((395, 284, 287, 438, 332, 579, 297), (520, 745, 11, 439, 630, 559, 568), (596, 643, 280, 437, 642, 240, 779)) result: 280
(6732, 8708, 6795, 6311, 2858, 6540, 5777) result: 6311
((7175, 7852, 4424, 5947), (9343, 9277, 2192, 6063), (6298, 5736, 7427, 6467)) result: 5736
(986, 890, -846, -214, -486, 74) result: -214
(238, 121, 45, 187, 137, 108) result: 121
(8, 3, 2, 4, 7, 8) result: 4
(445, 617, 109, 204, -40, 454, -525) result: 109
(802, 65, 930, 639, 369) result: 639
((-309, -107, 206, -780, -86, -724, -32), (-505, -682, -465, 220, 110, -257, 279), (34, 749, -553, 2, -67, 69, 568)) result: -682
((333, 921, 497, 554), (670, 853, 593, 247), (704, 347, 956, 600)) result: 347
---
[ 54.5 -57.3 -50.9  22.5 -54.3 -47.3 -28.3] --> 22.5, 54.5

[[ 19.8 -55.5  15.6 -33.9  30.8 -16.3  -0.3]
 [-46.8  39.0  34.9   2.8  -3.8   7.1  18.3]
 [-32.4  40.3  41.3  28.5 -27.5  13.6  47.0]] --> 2.8, 47.0

[ 32.4   2.9  -2.8  24.1  53.1 -66.2  27.0] --> 24.1, 53.1

[ 37.8  30.2 -58.0 -11.5  -6.3  42.1 -39.9] --> -11.5, 42.1

[-70.8 -46.5 -69.7 -16.3  -0.1] --> -69.7, -0.1

[[ 30.3  -5.8  -3.0 -28.9   5.2]
 [ 46.5 -66.8 -66.5  47.1  65.4]
 [ 68.6  67.0  69.8 -45.4  65.3]] --> -66.5, 69.8

[ 51.7  64.5 -24.1   3.7 -20.9  -8.1 -36.3] --> 3.7, 64.5

[50.6  7.8 -7.4 56.0  0.6] --> -7.4, 56.0
---
[[333 479 427 409 476 518 476]
 [245 254 303 340 141 968 405]
 [386 399 396 498 374 502 375]] -> 303

[[65 28 14 13 76 29 45]
 [43 17 21 28 72 29 48]] -> 21

[[3 5 7 6 4 5]
 [6 3 2 1 7 2]
 [3 7 7 3 6 6]] -> 2

[[   2  167  -72 -663  155]
 [-689  464  777  188  809]] -> 777

[[-304  680 -376 -664 -771]
 [  -4  -61 -457 -634 -837]] -> -457

[[ 53 228  46 231  49]
 [ 65 214  60 218  58]
 [151 131 148 130 144]] -> 60

[[714 467 547 439 575 512]
 [708 485 532 450 575 512]
 [714 985 226  45 575 800]] -> 532

[[-567  386  152  587  373 -504 -638]
 [ -48 -213  219   71 -273  -25  726]
 [-231  110 -454 -357 -338  477  311]] -> 219

[[234  53  33  18  13  13   9]
 [112  23  23  17  42  31  27]] -> 23

[[-600 -759 -424 -375  560]
 [ 153 -945 -523 -370 -399]] -> -523
---
[66.7 51.9 54.4 35.1 38.2 18.5]	35.1

[[  5.6  -4.6 -24.9   9.2  43.6]
 [-21.7  20.6 -35.9  17.7 -57.8]]	-24.9

[ 32.5 -63.5  -5.3 -26.5  51.8  65.2]	-26.5

[ 51.0  21.8 -37.4  10.3 -15.1 -18.0 -17.1]	-15.1

[ 52.8  20.4  -8.4  45.5 -40.8  21.0   8.9]	-40.8

[[ 15.9 -40.3 -31.4   9.4]
 [-55.7   2.6   3.4  40.1]
 [-43.3  31.8  23.0  12.7]]	-40.3

[ 37.8  20.7 -24.5 -49.7  49.6 -10.1 -57.0]	49.6

[ 53.3  59.0  26.9 -34.9 -27.8]	26.9

[51.2 -0.7 -9.3 18.1]	-0.7
---
array([[-40.1,  43.2, -36.8,  56.7, -43.4,  25.0,  -3.5],
       [-47.7,   6.5,   6.5, -20.2,  23.8,   0.0, -51.1]])
6.5

array([ 61.9,  13.5, -56.5,  13.3])
-56.5

array([[-25.4,  41.8, -62.5,  -5.4,  11.9],
       [-15.0,  55.2,  63.2, -35.0, -25.0]])
63.2

array([-31.6,  55.1,  32.4, -56.3])
32.4

array([[-47.2, -13.7,  54.4,  51.4,  33.7, -27.4,  22.8],
       [ 46.3, -56.7, -31.4,  26.0,  26.8, -36.9, -46.7],
       [ -0.4,  50.4,  50.6,  49.1, -44.8,  48.6,  61.2]])
50.6

array([[ 44.2, -42.2, -42.2,   9.5,   9.3, -56.8],
       [ 58.5,  48.6, -34.4, -28.5, -51.5,  10.5],
       [-53.2, -59.6,  57.5,  15.3, -38.3,   4.2]])
57.5
---
[[-115, -429, -480, -645, 73, -207],
 [-231, 455, -103, 513, 895, -339]] ==> 895

[[-86, 0, -6, -594, 625, 633],
 [-158, -26, 272, -390, 63, 202],
 [-61, 68, -52, -513, 201, 229]] ==> 63

[[3, 4, 3, 7, 5],
 [9, 8, 8, 1, 5]] ==> 1

[[8, 0, 7, 8],
 [5, 1, 6, 4],
 [2, 2, 6, 3]] ==> 6

[[1110, 4470, 6290, 3386, 5006, 3698, 4718],
 [7796, 8478, 6382, 3404, 4110, 6035, 4891],
 [2862, 7599, 6742, 3815, 2339, 4088, 6125]] ==> 6035

[[20, 18, 85, 44, 20],
 [51, 50, 8, 71, 48]] ==> 71
---
[ 14.0 -30.5 -24.1  14.3  54.4  58.8   9.5] -> 14.0, 9.5

[[-72.2   8.3  42.3  -6.0]
 [-42.2  65.0  22.8  24.8]] -> -72.2, 24.8

[[ 25.3  43.5  49.5   5.0   4.1  -1.5  -5.8]
 [ -4.9  71.2 -45.4 -52.7  60.7 -30.9 -35.8]] -> 25.3, -35.8

[-31.8 -25.9 -66.7 -14.4] -> -31.8, -14.4

[ 23.1 -40.5   0.5  58.4  12.1  56.7  13.9] -> 23.1, 13.9

[  0.4 -33.8  -5.4  22.8 -70.8] -> 0.4, -70.8

[  5.1 -10.0 -14.1  -6.4  62.0] -> 5.1, 62.0
